In the rows, 128 means zero.
Each row of numbers stands for one thing and depends on some of the facts below. Use the named rows to name the rest.

How the things are related:
q387 (γ a) (η q723)
q358 (γ a) (η q977)
q310 (γ d) (η q851)
q640 (γ a) (η q120 q463)
q790 (γ c) (η q476 q270)
q137 (γ c)
q828 (γ b)
q333 (γ d) (η q204)
q625 (γ a) (η q666 q201)
q512 (γ e)
q270 (γ a) (η q603)
q250 (γ a) (η q446)
q657 (γ d) (η q667)
q524 (γ c)
q614 (γ e) (η q603)
q436 (γ c) (η q469 q764 q226)
q731 (γ c) (η q858)
q42 (γ c) (η q815)
q784 (γ d) (η q667 q194 q226)
q759 (γ b) (η q463)
q690 (γ c) (η q226)
q603 (γ d) (η q463)
q765 (γ c) (η q525 q731)
q120 (γ a)
q525 (γ d)
q858 (γ c) (η q463)
q729 (γ d) (η q194 q476 q204)
q836 (γ d) (η q310 q16 q446 q237 q313)
q171 (γ e)
q222 (γ e) (η q204)
q764 (γ a)
q226 (γ b) (η q463)
q815 (γ c) (η q472)
q521 (γ c) (η q668)
q717 (γ b) (η q920)
q636 (γ a) (η q469)
q469 (γ a) (η q761 q201)
q463 (γ c)
q2 (γ d)
q551 (γ b) (η q731 q222 q237)
q706 (γ e) (η q226)
q46 (γ d) (η q895)
q864 (γ b) (η q667)
q977 (γ b)
q476 (γ d) (η q690)
q667 (γ b) (η q226)
q654 (γ d) (η q602)
q880 (γ a) (η q465)
q761 (γ a)
q419 (γ b) (η q657 q667 q731)
q109 (γ a) (η q224 q204)
q782 (γ d) (η q784)
q712 (γ d) (η q310)
q801 (γ d) (η q27)
q999 (γ e) (η q463 q270)
q602 (γ a)
q655 (γ e) (η q602)
q976 (γ c) (η q858)
q676 (γ c) (η q761)
q510 (γ a) (η q158 q226)
q406 (γ e) (η q756 q387)
q677 (γ e) (η q603 q2)
q582 (γ d)
q746 (γ a) (η q828)
q634 (γ a)
q895 (γ d)
q619 (γ d)
q112 (γ c) (η q469)
q3 (γ d) (η q761 q512)
q27 (γ a) (η q667 q690)
q158 (γ d)
q472 (γ b)
q446 (γ e)
q381 (γ c) (η q761)
q194 (γ c)
q668 (γ b)
q756 (γ c)
q398 (γ b) (η q137 q381 q201)
q340 (γ c)
q212 (γ a) (η q524)
q982 (γ b) (η q966)
q365 (γ b)
q608 (γ c) (η q858 q226)
q373 (γ a) (η q784 q858)
q723 (γ c) (η q463)
q237 (γ d) (η q525)
q666 (γ c) (η q966)
q568 (γ c) (η q844)
q313 (γ a) (η q828)
q204 (γ c) (η q625 q469 q120)
q826 (γ b) (η q112)
q966 (γ a)
q920 (γ b) (η q201)
q224 (γ e) (η q510)
q293 (γ a) (η q582)
q816 (γ d) (η q2)
q145 (γ d) (η q120)
q693 (γ c) (η q120 q381)
q439 (γ c) (η q880 q310 q608)
q844 (γ b) (η q194)
q851 (γ a)
q201 (γ d) (η q784)
q465 (γ d)
q768 (γ c) (η q16 q982)
q48 (γ b) (η q723)
q16 (γ a)

Some things and their rows:
[ 98 153 134 112 121 216 147 107 111  88 137 162 142 140 169 108 145  95
 110 113 142 144 104 174 147 135 161 130 105  99 118 101  99 142 116 175
 141 127 128 104 123]: q976
[119 130 120 126 124 149  99 146 114 157 153  72 108 138 107 141 121 147
 132 102 111 100 143 159 122 136  92 141 152 153 147  98 111 122 138 134
 115  99 115 140 125]: q310
[130 129 148 141 146 180 147 111 106  82 149 150 145 108 145 102 159  94
 137 128 156 133 130 125 112 125 158 138 128 123 136 110 108 134 130 173
 149 123 137 116 109]: q768
[ 98 145 128 121 112 210 153 104 107  88  94 196 126 164 157 102 120 109
 103  56 135 170 103 191 159 136 141 111  65  73 119 110 104 170 134 188
 167 128 129 122 125]: q858
[120 141 117 115  77  87 161 135 124 130 142 104 126 107  94 122 146 133
 149 142  92 156 129 118 156 142 142 122 126 167 160 163 142 175 119 130
  98 149 132 116 119]: q828
[119 137 145 131 138 183 149 113 111  82 147 153 143 118 150 108 160  89
 135 130 150 133 127 146 125 126 165 134 127 119 129 110 104 138 122 165
 146 121 131 117 103]: q439
[152 145 117 118 164 139 136 115 148 125  90 129 138 154 145 138 119 136
 109 151 107 125 136  86 125 152 127 144 118 111 114 155 149  81 145  75
 110 117 141 107 137]: q880
[148 128 117 109 155 111 174  88 175 160  81 146  98 146 136 136 101  74
 103 158 118 152 139 117 104 145 107 135 129 139 101 183 127  36 123  81
 122 120 159 121  93]: q510
[123 133 150 135 142 168 140 116 116  77 145 156 146 111 145 112 159  98
 135 127 158 121 134 135 127 125 169 133 137 114 134 110 111 146 130 164
 149 119 133 120 103]: q815
[151 125 103 129  86 119 191 131  79 155 152  77 128  94 113  90 149 116
 145 142  82 190 110  76  91 145 111 153 108 195 157 148 125 142 119 169
 101 159 145 108 158]: q982
[124 137 152 131 137 166 144 111 120  74 149 161 143 106 135 107 161  96
 142 126 164 115 144 144 134 130 171 128 142 116 149 122 118 145 134 163
 149 122 139 117  93]: q524
[119 127 128 129 127 132  93 147 119 155 147  80 104 137 108 142 111 146
 128 101 122  94 146 160 123 132  92 131 157 148 149 107 117 128 136 131
 121 100 115 144 124]: q654
[102 137 128 105  88  44 152 141 139 134 123 121 125 107 122 125 142 129
 105 144 118 143 112 119 164 141 141 123 124 171 150 156 151 199 118 134
 105 155 109 130 143]: q844
[135 138 155 164 157 131  72  95 153 136 125 134 142 170 155 137  47 175
 115 192 151 121 111  93  86  87 127 109 130  57 120 191 155  83  63  64
 120 130 178  78 200]: q469
[150 142 119 127 162 132 134 119 149 126  86 131 137 150 143 138 110 139
 107 152 111 124 135  86 122 151 128 140 120 107 115 159 153  85 143  74
 113 120 140 111 139]: q293
[116 125 119 137  72  70 168 134 115 139  97 139 115 131  91 127 106 150
 134  84  90 188 118 120 152 126 119 103  83 140 150 164 142 209 128 149
 132 154 131 135 142]: q759
[116 139 121 119  77  85 164 132 122 133 143 108 127 111  95 122 138 134
 142 142  96 155 124 116 150 138 142 122 121 165 155 161 140 178 114 132
 103 149 132 115 130]: q365

Name these rows:
No name comes twice in this set of rows, the named rows included.
[134 135 131 151 157 132 106 108 147 131  94 130 139 165 147 139  92 157
 104 176 120 133 130  86  99 125 122 129 122  93 105 164 141  79 102  66
 119 123 159 114 152] | q636
[119 137 157 121 147 135 138 116 132  72 140 174 137  98 148 108 160  93
 116 129 179 101 138 150 145 137 175 126 143 120 151 122 134 154 138 164
 150 120 120 125  94] | q194
[100 117 133 144 123 120  77 147 122 153 132  87 106 143 109 141 115 162
 111 107 124  96 154 164 121 128  88 127 157 147 142 103 114 136 122 122
 125 103 116 168 124] | q145
[140 127 124 143 154 114 124 121 148 123  46 160 128 168 132 136  98 160
  97 114 109 143 145  93 128 144 117 121  96  91 115 163 155 112 149  80
 135 117 143 137 139] | q640
[183 137 107 122 169 160 157 111 122 138 104 114 134 129 141 107 126 128
 119 150 102 136 141  66  89 162 111 164 118 131 135 160 151  56 159 102
 110 119 157 100 140] | q966
[108 132 126 136  79  84 151 135 119 138 141 102 130 118 107 129 131 139
 137 150  92 169 116 108 134 125 136 119 116 160 138 157 125 180  95 131
 103 156 134 118 148] | q826
[162 123 139 148 154 199 167 107  76 100 162 127 143  87 159  69 164  83
 133 130 155 146 124 100  67 134 136 160 125 144 152 108 105 111 134 204
 153 128 149 107 133] | q666
[134 137 121 133 156 118 116 120 157 116  75 147 136 151 134 135 123 157
  98 162 111 119 159  93 130 155 135 132 131 108 124 166 157  93 138  59
 118 116 147 135 121] | q120
[114 111 122 123  64  38 205 108 147 176  88 157  75 132  86 136  93  79
 129  81 100 217 114 153 136 115  94  93  83 169 125 187 116 167 109 153
 146 154 136 144 102] | q226
[126 115 158 158 136 140 145 115 114  78  91 204 128 130 122 112 121 128
 130  50 157 148 141 142 138 116 147  99  91  82 141 124 127 190 157 180
 186 122 130 148 109] | q723
[159 139 130 133 172 125 114 110 130 142  98 131 137 136 180 105  86 150
  69 167 144 120 106  69  83 141 105 150 122 106 134 164 168  79 116 106
 118 132 146 100 202] | q625
[ 99 151 135 102 118 199 178  88 134 113 132 168 116 136 167 109 135  39
 108 119 147 164 103 200 133 131 143 127 107 120 104 119  80 110  99 176
 151 126 139 106  90] | q608
[122 140 155 101 141  94  69 129 126 181 166  97  95 122 172 113  54 144
  66 107 200  64  76 175 110 113  69 133 161 125 175 129 160 141 108 174
 130 120 101 110 222] | q201

The same things again, as new rows of numbers:
Known rows:
[143 174 130  89 133 121 174 110 171 130 163 160 207 119 182 126 160 144
 112 151 141 122 153 129 106 113 136 130 137  79 102 121 129 100 113 110
 112 142 129]: q109
[117 145 125  98 135 111 182 104 189 108 164 180 151 136 137 150 170 133
  98 126 167 118 178 132  86 113 130  95 130  76 108 115 149 110 108 132
 108 165 123]: q270
[159 172 118  76 138 143 175 110 178 137 140 141 208 127 161 137 157 145
  95 132 140 116 163 129 114 116 155 159 140  97  74 111 130  89 134 120
 104 134 134]: q636
[101  79  80 117 173 156 116 112 126 137 147 121 127 136 174 125 138 131
 175 152 129 113  95  96  91 108 126 121  92 152 159 125 110 104 178 109
 211 153 128]: q864
[ 94  82  79 131 184 165 133 107 131 135 162 124 109 147 162 119 118 132
 167 155 126 122 107  90  80 109 116  96  93 149 173 116 121 127 155 116
 199 157 131]: q48
[136  98  82 113 181 194 129 110 115 165 139  89 156 137 186 108 103 136
 156 158 103 119 100  96 104 109 140 152 101 169 137 103 112 111 182 104
 194 138 150]: q398
[168 106 158 117 114 118  80 155 107 130 124 122  77 130 113 142 157 110
 147  89 163 148 112  98 154 155 116  49 144 115  92 158  90 118 119 143
 148 121 126]: q690
[163 106 153 124 123 119  93 155 111 128 143 123  56 141  99 144 146 117
 128  78 168 151 118 100 147 151 114  25 144 111  90 146 111 133 115 145
 145 120 129]: q858
[178 119 179 180 122 146 118 155  89 144  92 112  82 110 104 116 176 112
 130 111 145 103 108  45 160 148 121 123 129 128 112 151 131 124  62 166
 126  57 154]: q815
[210 124 147 113 126 172 115 140 100 163 107  67 100 140 111 130 114 123
 113  76 144 145 121  96 168 157 145  88 154 141  54 126 118 111 130 149
 122  95 162]: q381
[175 124 160 132 134 147  89 159 100 141 148 128  91 131 123 129 137 122
 137 112 144 151  98  97 142 151 105  32 150 113  97 160  87 133  92 141
 143 122 121]: q976
[ 31 152 138 175 116  84 111 151 109 111 100 117 121 129  48 135  63 105
  85 142  75 117 133 174 134 135 118 170 134 127 135 117 134 144 158 120
 113 120  97]: q310
[102 107 145 107 112  80  80 155 113 124  84 163 112 144 126 140  81  97
 110 149 112 139 150 172 151 109 117 181 150 124 114 107 139 157 207 129
 121 148 139]: q201
[118 142 156 128 121 112  72 168  98 148  95 168 156 126 163 120  76 108
 120 195  84 143 126 175 145 107  99 183 149 120 130 125 111 154 176 112
 127 152 128]: q729
[142 132  98 133 117 136 124 135 151  87 110 113 132  82 113  88 123 156
 178  88 121 134 162 153 130 158 144 177 120 206 192 155 146 129  68 146
  93 138 133]: q171
[149 127 106 118 147 149 114 157 161  85 143 153 132  92 151  74 104 165
 181 107 123 147 176 150 107 153 122 121 136 199 195 156 130 139  62 149
 105 172 128]: q406
[155 121 114  74 141 123 117 146 155  85 139 116 137  92 147  65 101 163
 175  94 124 173 172 161 136 149 158 151 149 213 173 136 143 138 106 132
  97 135 152]: q222

Name these rows:
No name comes twice in this set of rows, the named rows included.
[134 146 116  79 134 105 172 100 185 107 141 154 169 137 137 156 174 133
  97 110 156 114 175 127 108 113 150 137 135  88  85 112 143  91 137 122
 106 144 126] | q764
[ 67  71  73 144 169 128 168  84 117 126 137  67 105 149 111 143 138 151
 133 114 123 107  64 100 126 117 158 160  65 170 174 121 159 142 159 103
 174  85 114] | q828
[126 165 124 130 110 116 194  91 171 124 139 144 180 121 135 146 175 140
 104 130 143  94 154 124 109 115 149 151 113  85 123 115 155  99  84 123
  96 130 125] | q634
[178 124 151 174  83 149 122 122  93 144 103  89  76 129  82 135 158 111
 141  88 153 119  99  99 162 159 134  90 124 124 111 141 121 121  83 154
 121  90 143] | q524
[ 60 166 155 163 142 112 112 168  92 131 130 133 167 126 120 112  60 134
  79 181  55 139  76 181 156 118  93 175 126 119 155 143 124 178 129 106
 107  99  78] | q836
[125 138 128 195  63 148 118 108  93 156  82 148 133 154 113 167  81 119
 115 157  91 125  97 220 149 104 106 195 122 117 169 140 132 179 146 132
  99 171 102] | q654
[176 131  82 148  86 161 131 106 148 104 112 109 145 101 128 112 124 172
 189  85 120 146 129 205 135 159 139 171 118 201 211 170 125 141  59 139
  82 176 108] | q655
[100 142 149 195 100 132 114 149  90 146  79 157 131 133 114 129  78 106
 105 179  86 110 125 169 132 107 102 200 127 131 162 125 141 162 137 140
 108 137 127] | q46
[167 131 160 141 146 144 101 160  96 139 159 114 105 131 131 126 141 136
 123 111 139 155  68 104 166 152 103  47 136 124 105 172  98 148  79 133
 129  90 105] | q765
[ 90 117 101 111 143  86 139 144 159  56 138  84 125  85  82  86 119 174
 148  68 122 155 135 168 152 167 160 155 116 213 186 146 162 150  85 123
  81  95 103] | q446

